Below is a small trained network, with its code and all its weights. Each question gives an input and a target symbol and asks what happens when units are switched off, that is, made to give their printed mean instead of their output.

import numpy as np


def w(rows, s, z=0):
    codes = np.array(rows[::2]) - 128.0
    scale = np.full(codes.shape[1], s)
    scale[-1] = z or s
    return codes * scale


def norm(h):
    return h / np.sqrt((h * h).mean(-1, keepdims=True) + 1e-5)


def f(y):
    return np.maximum(y, 0)


def softmax(a):
    e = np.exp(a - a.max(-1, keepdims=True))
    return e / e.sum(-1, keepdims=True)


def log_softmax(a):
    a = a - a.max(-1, keepdims=True)
    return a - np.log(np.exp(a).sum(-1, keepdims=True))


def net(x, mask):
    ids = ['αβγδεζηθλμξπστφψ'.index(c) for c in x.split()]
    T = len(ids)
    res = E[ids] + P[:T]
    r = norm(res)
    for j in range(3):
        rows = slice(2 * j, 2 * j + 2)
        q, k, v = (r @ M[0][rows].T for M in (Q, K, V))
        z = softmax(np.where(np.tri(T) > 0, q @ k.T / 2**0.5, -1e9)) @ v
        o = O[0][rows]
        res = res + np.where(mask[j], z, o[:, -1]) @ o[:, :-1]
    y = f(norm(res) @ A[0][:, :-1].T + A[0][:, -1])
    res = res + np.where(mask[3:7], y, B[0][:, -1]) @ B[0][:, :-1]
    return log_softmax(norm(res)[-1] @ U[:, :-1].T + U[:, -1])


Q, K, V, O, A, B = {}, {}, {}, {}, {}, {}
E = w([
[92,204,130,145],'α',
[119,121,124,136],'β',
[126,227,103,19],'γ',
[122,130,118,134],'δ',
[120,120,123,134],'ε',
[121,130,123,130],'ζ',
[120,126,125,134],'η',
[121,121,120,137],'θ',
[91,143,85,158],'λ',
[119,46,36,121],'μ',
[119,125,125,138],'ξ',
[123,128,116,128],'π',
[123,124,122,129],'σ',
[249,156,159,160],'τ',
[121,22,203,38],'φ',
[119,126,122,138],'ψ',
],0.02)
P = w([
[182,139,158,109],'0',
[132,143,176,102],'1',
[88,137,145,66],'2',
[113,212,138,1],'3',
[123,45,97,157],'4',
[217,196,55,146],'5',
],0.005)
Q[0] = w([
[179,214,117,157],'h0',
[193,127,18,227],'h0',
[222,119,57,183],'h1',
[156,12,158,56],'h1',
[28,89,87,153],'h2',
[191,133,31,217],'h2',
],0.011)
K[0] = w([
[77,123,28,68],'h0',
[5,129,157,80],'h0',
[1,95,149,64],'h1',
[196,95,240,107],'h1',
[117,179,208,234],'h2',
[2,110,133,97],'h2',
],0.0098)
V[0] = w([
[107,67,220,241],'h0',
[120,25,220,12],'h0',
[159,134,42,104],'h1',
[118,201,215,86],'h1',
[151,3,59,138],'h2',
[198,42,194,12],'h2',
],0.0055)
O[0] = w([
[198,183,74,116,254],'h0',
[128,154,166,2,148],'h0',
[68,87,125,103,114],'h1',
[144,133,168,183,141],'h1',
[121,82,83,123,89],'h2',
[177,71,149,158,218],'h2',
],0.0082,0.00086)
A[0] = w([
[114,184,143,67,149],'n0',
[100,167,217,183,154],'n1',
[130,227,94,65,6],'n2',
[107,99,1,103,73],'n3',
],0.0043,0.0026)
B[0] = w([
[97,82,114,176,224],'n0',
[144,66,119,159,222],'n1',
[157,42,120,182,197],'n2',
[127,1,146,169,250],'n3',
],0.0046,0.002)
U = w([
[61,241,183,177,162],'α',
[140,67,137,201,125],'β',
[108,190,166,39,254],'γ',
[123,115,251,177,101],'δ',
[60,76,173,119,124],'ε',
[141,189,32,193,105],'ζ',
[66,98,115,89,193],'η',
[198,143,94,73,121],'θ',
[19,166,43,143,128],'λ',
[148,36,10,124,99],'μ',
[59,106,128,195,112],'ξ',
[90,114,189,139,146],'π',
[189,209,94,149,115],'σ',
[252,165,225,139,104],'τ',
[147,62,224,46,120],'φ',
[185,106,121,52,110],'ψ',
],0.017,0.0091)

Each question gives the input, a string of symbols that net reads in full, and the target symbol t.
The units are the heads (2 rows each of Q, K, V and O) and the neurons (one row each of A and B). Each row of codes is followed by its name. A weight is (code - 128) times the scale printed after its matrix; where a second scale follows, it is the last column's (O, A, B and U).
mask holds one flag per unit, heads first, then neurons. A switched-off unit (its flag False) gives its mean, the last column of its rows in O or B, instead of its output. The means were averaged over made-up inputs and are rounded, as every weight is.
A unit's drop is (log p(t) with every unit on - log p(t) with that unit switched off) / (log p(t) with every unit on - log p(t) with every unit switched off).
The circuit of an input: a set's keep is (log p(t) with only the set's units on - log p(t) with every unit switched off) / (log p(t) with every unit on - log p(t) with every unit switched off). Starting from all 7 units, units are removed one at a time, each time the one whose removal leaves the highest keep (on an exact tie, the one counted first), for as long as the keep stays at least 0.8.
circuit, biggest first: the units of the circuit, biggest drop first
heads that matter: for each layer, one digit per head in row order, 1 if its drop is at least 0.15 and else 0, layers parted by /
drop of u: that unit's drop, to one decimal
input τ θ π, target β: circuit, biggest first -> (h0; h2)
input θ φ τ δ, target μ: heads that matter -> 000
input θ ζ ε β, target μ: heads that matter -> 000
input ψ λ μ θ ε, target λ: heads that matter -> 001
input η ε η ξ ψ ζ, target τ: heads that matter -> 110
input α δ θ, target α: circuit, biggest first -> (h2)
input η ε α θ, target τ: heads that matter -> 011
input τ θ η, target β: heads that matter -> 101
input σ α ψ θ, target φ: circuit, biggest first -> (h2; h0)
input ξ τ ζ, target σ: circuit, biggest first -> (h0; h1)
input δ τ ψ θ, target ξ: heads that matter -> 100
input θ ψ θ γ π ζ, target μ: circuit, biggest first -> (n2; h0; n0)
input η μ ε, target τ: circuit, biggest first -> (h1; h0)
input δ β θ ψ θ, target θ: heads that matter -> 110
input ψ ψ θ τ θ, target ζ: heads that matter -> 111
input ξ θ μ ψ, target σ: circuit, biggest first -> (h0)
input ψ θ θ π, target ζ: heads that matter -> 100
input τ θ ψ, target β: circuit, biggest first -> (h2; h0)
input σ ψ ψ μ ψ, target ζ: heads that matter -> 101
input ψ η ξ θ, target ζ: circuit, biggest first -> (h0)
input π ζ θ θ η, target δ: heads that matter -> 111
input φ η σ, target γ: heads that matter -> 100
input σ α σ α τ η, target φ: heads that matter -> 100
input α β π ψ, target α: heads that matter -> 001
input λ ξ μ ψ, target λ: circuit, biggest first -> (h2; h0)
input ζ π δ η, target δ: drop of h1 -> 0.1
input η θ γ ψ, target τ: drop of h1 -> 0.2
input γ δ θ ζ μ η, target μ: drop of n2 -> 0.3
input θ θ η η, target μ: drop of h0 -> 0.1
